After every row comes roughly how far along a hidden order it lies, from 0 to 9.
In the rows, 100 means zero.
102, 83, 90, 102, 81, 111, 98, 96, 104, 96, 77, 143, 103, 103, 99, 98, 94, 108, 113, 96, 46, 100, 108, 109, 104, 81, 63, 98, 112, 118, 83, 108, 99, 92, 112  3
105, 89, 99, 103, 99, 116, 139, 110, 102, 93, 123, 91, 101, 96, 86, 93, 103, 104, 108, 98, 103, 100, 108, 83, 102, 95, 86, 90, 106, 92, 93, 111, 91, 82, 105  4
143, 113, 119, 111, 92, 125, 112, 126, 119, 104, 151, 65, 84, 98, 104, 93, 91, 107, 86, 93, 110, 85, 102, 53, 89, 63, 70, 112, 104, 80, 116, 102, 77, 92, 123  8
102, 76, 93, 101, 90, 107, 108, 100, 98, 92, 97, 118, 105, 97, 86, 97, 101, 103, 125, 98, 74, 99, 108, 93, 100, 97, 76, 86, 105, 101, 81, 112, 98, 87, 126  3
86, 79, 77, 97, 89, 104, 96, 95, 95, 97, 58, 157, 117, 104, 99, 101, 98, 109, 120, 100, 56, 102, 106, 127, 105, 82, 81, 92, 115, 123, 86, 106, 102, 96, 117  1
98, 95, 102, 111, 116, 123, 108, 114, 103, 94, 132, 73, 109, 96, 84, 93, 102, 103, 107, 103, 122, 102, 107, 79, 95, 88, 93, 90, 107, 75, 105, 110, 89, 92, 122  4
85, 89, 94, 124, 130, 119, 110, 107, 87, 107, 116, 100, 68, 79, 83, 99, 110, 103, 93, 95, 136, 114, 91, 68, 118, 50, 100, 102, 107, 105, 100, 104, 71, 77, 146  6
115, 110, 112, 110, 91, 127, 95, 104, 113, 106, 137, 93, 70, 90, 109, 94, 100, 108, 78, 94, 107, 102, 98, 89, 107, 35, 64, 101, 112, 98, 116, 100, 103, 91, 115  8
97, 99, 101, 92, 114, 115, 98, 105, 101, 96, 139, 64, 97, 96, 76, 91, 108, 101, 99, 103, 123, 98, 105, 74, 99, 84, 91, 90, 108, 85, 102, 108, 92, 93, 119  4
80, 89, 93, 128, 129, 108, 109, 94, 89, 111, 95, 115, 86, 82, 73, 99, 109, 100, 97, 100, 132, 114, 92, 67, 118, 39, 97, 103, 108, 111, 99, 108, 69, 80, 152  5
102, 89, 89, 77, 56, 100, 92, 82, 105, 98, 88, 135, 126, 115, 108, 92, 96, 119, 121, 102, 50, 89, 112, 125, 99, 85, 79, 81, 116, 112, 86, 109, 114, 109, 102  1
83, 84, 93, 107, 112, 102, 105, 101, 91, 100, 83, 115, 87, 85, 83, 105, 106, 98, 107, 94, 94, 108, 98, 85, 113, 83, 88, 100, 109, 113, 84, 108, 79, 87, 122  3
113, 97, 100, 100, 89, 99, 103, 114, 107, 94, 141, 73, 144, 116, 86, 84, 98, 104, 120, 111, 93, 78, 110, 88, 80, 91, 101, 78, 103, 78, 98, 114, 96, 98, 114  2
120, 72, 85, 117, 70, 107, 116, 92, 101, 93, 66, 128, 125, 105, 89, 89, 95, 105, 131, 102, 58, 86, 120, 93, 92, 85, 74, 79, 112, 108, 80, 111, 86, 87, 137  1
91, 84, 88, 136, 115, 106, 117, 114, 93, 102, 100, 81, 99, 91, 86, 93, 101, 103, 110, 104, 120, 101, 111, 90, 108, 80, 111, 85, 101, 99, 90, 109, 83, 77, 140  3
125, 98, 106, 96, 68, 105, 101, 108, 115, 95, 151, 75, 147, 120, 97, 79, 95, 113, 119, 107, 107, 73, 115, 74, 82, 93, 90, 40, 103, 73, 106, 120, 106, 100, 112  3
120, 97, 101, 125, 100, 121, 113, 106, 100, 108, 97, 96, 80, 87, 97, 97, 98, 111, 94, 92, 118, 101, 99, 71, 111, 58, 85, 107, 107, 109, 101, 107, 67, 85, 139  5
107, 99, 102, 99, 106, 121, 106, 108, 106, 99, 137, 75, 104, 91, 86, 89, 102, 108, 101, 99, 121, 99, 106, 76, 99, 70, 81, 97, 110, 86, 106, 111, 86, 91, 128  5
102, 81, 91, 84, 75, 98, 104, 89, 101, 93, 103, 110, 125, 109, 88, 87, 101, 102, 125, 107, 77, 86, 114, 96, 92, 104, 97, 73, 112, 96, 82, 109, 93, 100, 113  2
73, 85, 89, 69, 77, 96, 86, 78, 91, 100, 63, 164, 115, 105, 97, 96, 101, 113, 107, 100, 57, 97, 97, 107, 115, 69, 82, 84, 119, 119, 80, 108, 109, 109, 109  1
88, 105, 104, 90, 103, 124, 89, 93, 107, 102, 141, 87, 79, 92, 94, 96, 108, 106, 85, 97, 125, 112, 98, 94, 118, 44, 77, 100, 112, 88, 112, 103, 109, 91, 109  7
109, 98, 107, 114, 114, 128, 106, 118, 102, 101, 142, 82, 78, 92, 88, 95, 104, 107, 92, 94, 177, 105, 100, 67, 98, 57, 87, 105, 108, 88, 110, 109, 81, 86, 138  7
91, 104, 106, 116, 120, 129, 89, 101, 101, 103, 131, 104, 56, 86, 99, 99, 109, 101, 77, 94, 107, 124, 95, 88, 119, 50, 73, 105, 111, 108, 111, 98, 105, 80, 123  9
115, 96, 103, 116, 106, 125, 105, 114, 101, 103, 115, 94, 69, 86, 96, 99, 100, 112, 92, 90, 120, 107, 98, 72, 110, 58, 74, 103, 110, 105, 104, 107, 79, 81, 134  6
73, 87, 89, 58, 75, 96, 80, 85, 95, 91, 93, 127, 156, 118, 91, 94, 101, 114, 129, 115, 76, 90, 118, 128, 93, 100, 98, 70, 114, 98, 87, 105, 121, 112, 94  0
91, 94, 99, 90, 108, 105, 98, 96, 100, 96, 149, 80, 123, 101, 75, 87, 108, 100, 107, 109, 120, 94, 107, 81, 100, 83, 96, 80, 112, 78, 101, 111, 104, 93, 119  4
60, 87, 91, 62, 99, 101, 81, 91, 99, 92, 106, 142, 144, 115, 90, 99, 103, 103, 118, 110, 83, 96, 113, 111, 94, 83, 94, 77, 114, 94, 90, 103, 122, 107, 99  2
127, 99, 95, 147, 84, 108, 121, 123, 107, 107, 104, 67, 117, 95, 102, 89, 87, 110, 114, 103, 104, 84, 111, 90, 97, 87, 99, 100, 98, 101, 99, 109, 78, 90, 134  3
103, 92, 97, 77, 68, 99, 94, 90, 111, 92, 122, 120, 146, 119, 94, 93, 98, 100, 126, 108, 80, 82, 118, 97, 85, 104, 82, 78, 103, 81, 93, 106, 118, 103, 103  2
98, 94, 96, 117, 117, 122, 109, 108, 96, 104, 116, 98, 72, 81, 87, 98, 108, 110, 97, 91, 136, 110, 97, 71, 113, 64, 91, 95, 110, 101, 100, 108, 74, 81, 135  5
114, 95, 108, 138, 127, 130, 118, 127, 113, 105, 150, 101, 77, 96, 91, 101, 101, 97, 96, 94, 116, 100, 96, 35, 99, 63, 78, 107, 102, 84, 117, 102, 80, 77, 142  9
64, 106, 101, 67, 123, 121, 83, 85, 105, 103, 157, 103, 91, 92, 89, 96, 110, 109, 91, 102, 139, 112, 102, 82, 115, 51, 80, 92, 112, 92, 107, 106, 109, 90, 128  6
84, 91, 96, 108, 104, 111, 89, 87, 96, 99, 89, 147, 88, 91, 92, 103, 103, 99, 94, 99, 70, 115, 99, 103, 117, 56, 68, 105, 113, 120, 92, 103, 100, 89, 125  4
91, 90, 93, 119, 121, 113, 110, 103, 91, 105, 96, 99, 75, 81, 82, 101, 106, 109, 100, 94, 133, 110, 93, 76, 115, 70, 99, 102, 107, 107, 95, 107, 72, 80, 143  4
97, 87, 94, 108, 99, 106, 107, 104, 97, 99, 80, 114, 76, 91, 87, 101, 101, 101, 110, 93, 80, 103, 101, 103, 109, 88, 86, 105, 108, 114, 86, 108, 85, 85, 124  3
95, 86, 89, 88, 79, 103, 98, 88, 103, 97, 99, 116, 107, 109, 95, 98, 101, 107, 116, 103, 73, 93, 109, 105, 103, 86, 86, 82, 111, 103, 87, 110, 103, 90, 113  3
83, 88, 95, 126, 137, 119, 115, 114, 93, 99, 129, 71, 107, 92, 77, 95, 107, 102, 106, 108, 150, 113, 107, 80, 101, 70, 101, 87, 104, 86, 106, 106, 81, 84, 156  4
88, 114, 105, 85, 106, 123, 91, 92, 110, 103, 152, 85, 78, 94, 98, 97, 104, 113, 89, 98, 125, 109, 99, 85, 115, 45, 72, 102, 116, 96, 110, 102, 106, 94, 108  7
